Below is a small trained network, with its code and all its weights. Each question gives an input and a target symbol and asks what happens when units are switched off, that is, made to give their printed mean instead of their output.

import numpy as np


def w(rows, s, z=0):
    codes = np.array(rows[::2]) - 128.0
    scale = np.full(codes.shape[1], s)
    scale[-1] = z or s
    return codes * scale


def norm(h):
    return h / np.sqrt((h * h).mean(-1, keepdims=True) + 1e-5)


def f(y):
    return np.maximum(y, 0)


def softmax(a):
    e = np.exp(a - a.max(-1, keepdims=True))
    return e / e.sum(-1, keepdims=True)


def log_softmax(a):
    a = a - a.max(-1, keepdims=True)
    return a - np.log(np.exp(a).sum(-1, keepdims=True))


def net(x, mask):
    ids = ['ΛΨΩαβδζθμξστ'.index(c) for c in x.split()]
    T = len(ids)
    res = E[ids] + P[:T]
    u = 0
    for l in range(2):
        q, k, v = (norm(res) @ M[l].T for M in (Q, K, V))
        z = softmax(np.where(np.tri(T) > 0, q @ k.T / 4**0.5, -1e9)) @ v
        res = res + np.where(mask[u], z, O[l][:, -1]) @ O[l][:, :-1]
        u += 1
        y = f(norm(res) @ A[l][:, :-1].T + A[l][:, -1])
        res = res + np.where(mask[u : u + 8], y, B[l][:, -1]) @ B[l][:, :-1]
        u += 8
    return log_softmax(norm(res)[-1] @ U[:, :-1].T + U[:, -1])


Q, K, V, O, A, B = {}, {}, {}, {}, {}, {}
E = w([
[142,176,189,211,132],'Λ',
[61,166,134,180,145],'Ψ',
[96,58,177,87,192],'Ω',
[136,96,247,139,160],'α',
[95,53,162,135,171],'β',
[138,123,144,124,25],'δ',
[56,156,142,121,230],'ζ',
[61,184,151,157,188],'θ',
[94,146,159,121,240],'μ',
[154,137,166,218,116],'ξ',
[81,195,190,150,179],'σ',
[144,104,197,171,139],'τ',
],0.015)
P = w([
[254,126,14,141,115],'0',
[165,68,70,187,189],'1',
[152,74,85,186,158],'2',
[142,70,92,180,147],'3',
[137,64,98,175,135],'4',
[130,70,94,164,127],'5',
[122,66,92,156,128],'6',
[113,72,96,156,118],'7',
[103,72,93,146,115],'8',
[92,74,92,139,111],'9',
[83,81,86,127,110],'10',
[66,87,87,125,101],'11',
[50,95,73,112,94],'12',
[76,85,62,128,96],'13',
],0.0067)
Q[0] = w([
[195,176,139,12,138],'L0H1',
[81,181,120,152,195],'L0H1',
[133,127,227,253,200],'L0H1',
[183,109,93,83,206],'L0H1',
],0.0048)
K[0] = w([
[137,21,148,98,142],'L0H1',
[89,177,130,207,193],'L0H1',
[123,132,90,2,154],'L0H1',
[196,142,215,138,133],'L0H1',
],0.0082)
V[0] = w([
[171,30,41,194,142],'L0H1',
[164,46,210,219,182],'L0H1',
[113,83,2,100,129],'L0H1',
[41,192,63,55,238],'L0H1',
],0.0035)
O[0] = w([
[252,199,50,23,106,153],'L0H1',
[133,165,12,62,225,251],'L0H1',
[17,128,101,121,161,80],'L0H1',
[112,81,113,105,228,188],'L0H1',
],0.0047,0.0028)
A[0] = w([
[48,154,139,24,2,76],'L0N1',
[99,50,134,165,103,3],'L0N2',
[108,77,98,172,197,98],'L0N3',
[107,88,125,114,106,93],'L0N4',
[102,138,97,68,183,125],'L0N5',
[144,51,142,113,160,130],'L0N6',
[201,111,112,194,153,96],'L0N7',
[115,54,177,169,117,107],'L0N8',
],0.008,0.0037)
B[0] = w([
[69,98,206,112,114,174],'L0N1',
[148,225,174,153,113,148],'L0N2',
[137,101,112,161,101,254],'L0N3',
[160,133,186,185,181,141],'L0N4',
[140,128,204,176,75,201],'L0N5',
[141,173,90,53,38,191],'L0N6',
[48,123,116,125,205,184],'L0N7',
[139,68,135,1,144,192],'L0N8',
],0.0075,0.0055)
Q[1] = w([
[61,196,105,252,187],'L1H1',
[144,202,76,160,117],'L1H1',
[129,177,120,224,128],'L1H1',
[197,105,148,62,43],'L1H1',
],0.015)
K[1] = w([
[254,155,87,145,142],'L1H1',
[180,51,101,114,180],'L1H1',
[239,105,89,102,146],'L1H1',
[46,64,180,119,125],'L1H1',
],0.017)
V[1] = w([
[5,109,168,88,171],'L1H1',
[69,69,12,182,70],'L1H1',
[118,189,70,245,170],'L1H1',
[160,58,71,76,216],'L1H1',
],0.012)
O[1] = w([
[190,70,89,106,118,120],'L1H1',
[6,59,121,83,167,140],'L1H1',
[134,118,167,110,187,254],'L1H1',
[142,162,93,58,141,130],'L1H1',
],0.018,0.0074)
A[1] = w([
[145,124,84,94,151,104],'L1N1',
[250,152,171,124,85,155],'L1N2',
[147,149,107,32,52,254],'L1N3',
[56,103,166,150,74,242],'L1N4',
[102,95,179,157,199,225],'L1N5',
[227,115,154,90,83,148],'L1N6',
[71,215,56,116,74,152],'L1N7',
[184,190,140,106,143,172],'L1N8',
],0.015,0.0053)
B[1] = w([
[125,194,73,102,48,153],'L1N1',
[73,127,115,174,172,196],'L1N2',
[90,152,155,130,40,181],'L1N3',
[40,98,10,196,87,228],'L1N4',
[204,105,123,115,29,250],'L1N5',
[100,189,84,174,190,194],'L1N6',
[222,101,206,101,91,164],'L1N7',
[91,41,85,128,133,187],'L1N8',
],0.012)
U = w([
[164,107,247,192,100,30],'Λ',
[70,33,168,81,168,72],'Ψ',
[196,161,146,104,32,129],'Ω',
[190,213,109,171,87,104],'α',
[65,177,130,49,92,111],'β',
[77,107,100,185,63,155],'δ',
[165,120,46,53,140,141],'ζ',
[209,74,183,88,114,167],'θ',
[69,210,64,115,184,39],'μ',
[22,163,184,142,181,42],'ξ',
[173,99,116,202,195,126],'σ',
[139,202,190,75,164,254],'τ',
],0.014,0.0034)

Each question gives the input, a string of symbols that net reads in full, and the target symbol t.
The units are the heads (4 rows each of Q, K, V and O) and the neurons (one row each of A and B). Each row of codes is followed by its name. A weight is (code - 128) times the scale printed after its matrix; where a second scale follows, it is the last column's (O, A, B and U).
mask holds one flag per unit, layer by layer, with each layer's heads first. A switched-off unit (its flag False) gives its mean, the last column of its rows in O or B, instead of its output. The means were averaged over made-up inputs and are rounded, as every weight is.
A unit's drop is (log p(t) with every unit on - log p(t) with that unit switched off) / (log p(t) with every unit on - log p(t) with every unit switched off).
The circuit of an input: a set's keep is (log p(t) with only the set's units on - log p(t) with every unit switched off) / (log p(t) with every unit on - log p(t) with every unit switched off). Starting from the 12 units with the biggest drops (on a tie, the unit counted first), units are removed one at a time, each time the one whose removal leaves the highest keep (on an exact tie, the one counted first), for as long as the keep stays at least 0.8.
units of the circuit, in order: the units of the circuit, biggest drop first
top k neurons: the k neurons with the biggest drops, biggest first
k most important neurons of layer l: the k neurons of layer l with the biggest drops, biggest first
input ξ Λ Ψ Ψ ξ σ σ ξ Ω σ, target ξ: units of the circuit, in order -> (L1H1)
input μ θ ζ Ψ ζ ζ θ Ψ, target μ: units of the circuit, in order -> (L1H1; L1N5; L1N2)
input Ω σ θ μ τ δ μ β Λ θ Λ μ Λ Ω, target θ: units of the circuit, in order -> (L1H1; L1N4)
input μ Ψ δ τ σ ξ μ ζ τ δ α Ω σ, target μ: units of the circuit, in order -> (L1H1; L1N5; L1N2)
input ζ τ Ψ σ τ δ δ Ψ ζ θ Λ μ, target ζ: 2 most important neurons of layer 0 -> (L0N1; L0N8)
input θ τ ξ Ψ ζ σ Ω, target σ: units of the circuit, in order -> (L1H1; L1N6; L0N5)
input ζ ξ Λ, target ζ: units of the circuit, in order -> (L1H1; L0N7)
input Ω μ ξ μ ζ σ δ σ, target Ω: units of the circuit, in order -> (L0N7; L1N7; L1H1)
input δ σ σ θ μ τ α, target θ: top 3 neurons -> (L0N8; L1N4; L1N5)
input Λ δ α μ σ Ψ μ β, target Ψ: 3 most important neurons of layer 0 -> (L0N6; L0N7; L0N8)
input δ α σ α, target σ: units of the circuit, in order -> (L1H1; L1N6; L1N2)
input β Λ μ Ω α τ ξ μ ζ τ β τ, target ζ: units of the circuit, in order -> (L1H1; L0N8)
input Ψ Λ β ξ Λ σ, target Ψ: units of the circuit, in order -> (L1H1; L0N7)
input α ζ σ τ ζ β, target ζ: top neuron -> (L0N6)
input τ ξ σ α σ ξ Ψ μ θ, target τ: top 2 neurons -> (L0N7; L1N4)
input μ α β Ω ξ τ τ ζ θ τ ζ ξ τ τ, target ζ: top 3 neurons -> (L0N6; L0N5; L0N8)
input Ψ Ψ τ σ ζ Λ δ ζ Ψ σ, target Ψ: 2 most important neurons of layer 0 -> (L0N1; L0N7)
input ζ σ Ψ α, target Ψ: 3 most important neurons of layer 0 -> (L0N8; L0N7; L0N3)
input Ψ δ Ψ β ζ ζ τ ξ, target Ψ: top 2 neurons -> (L0N1; L0N7)
input β σ Ψ δ δ ξ, target β: most important neuron of layer 0 -> (L0N8)
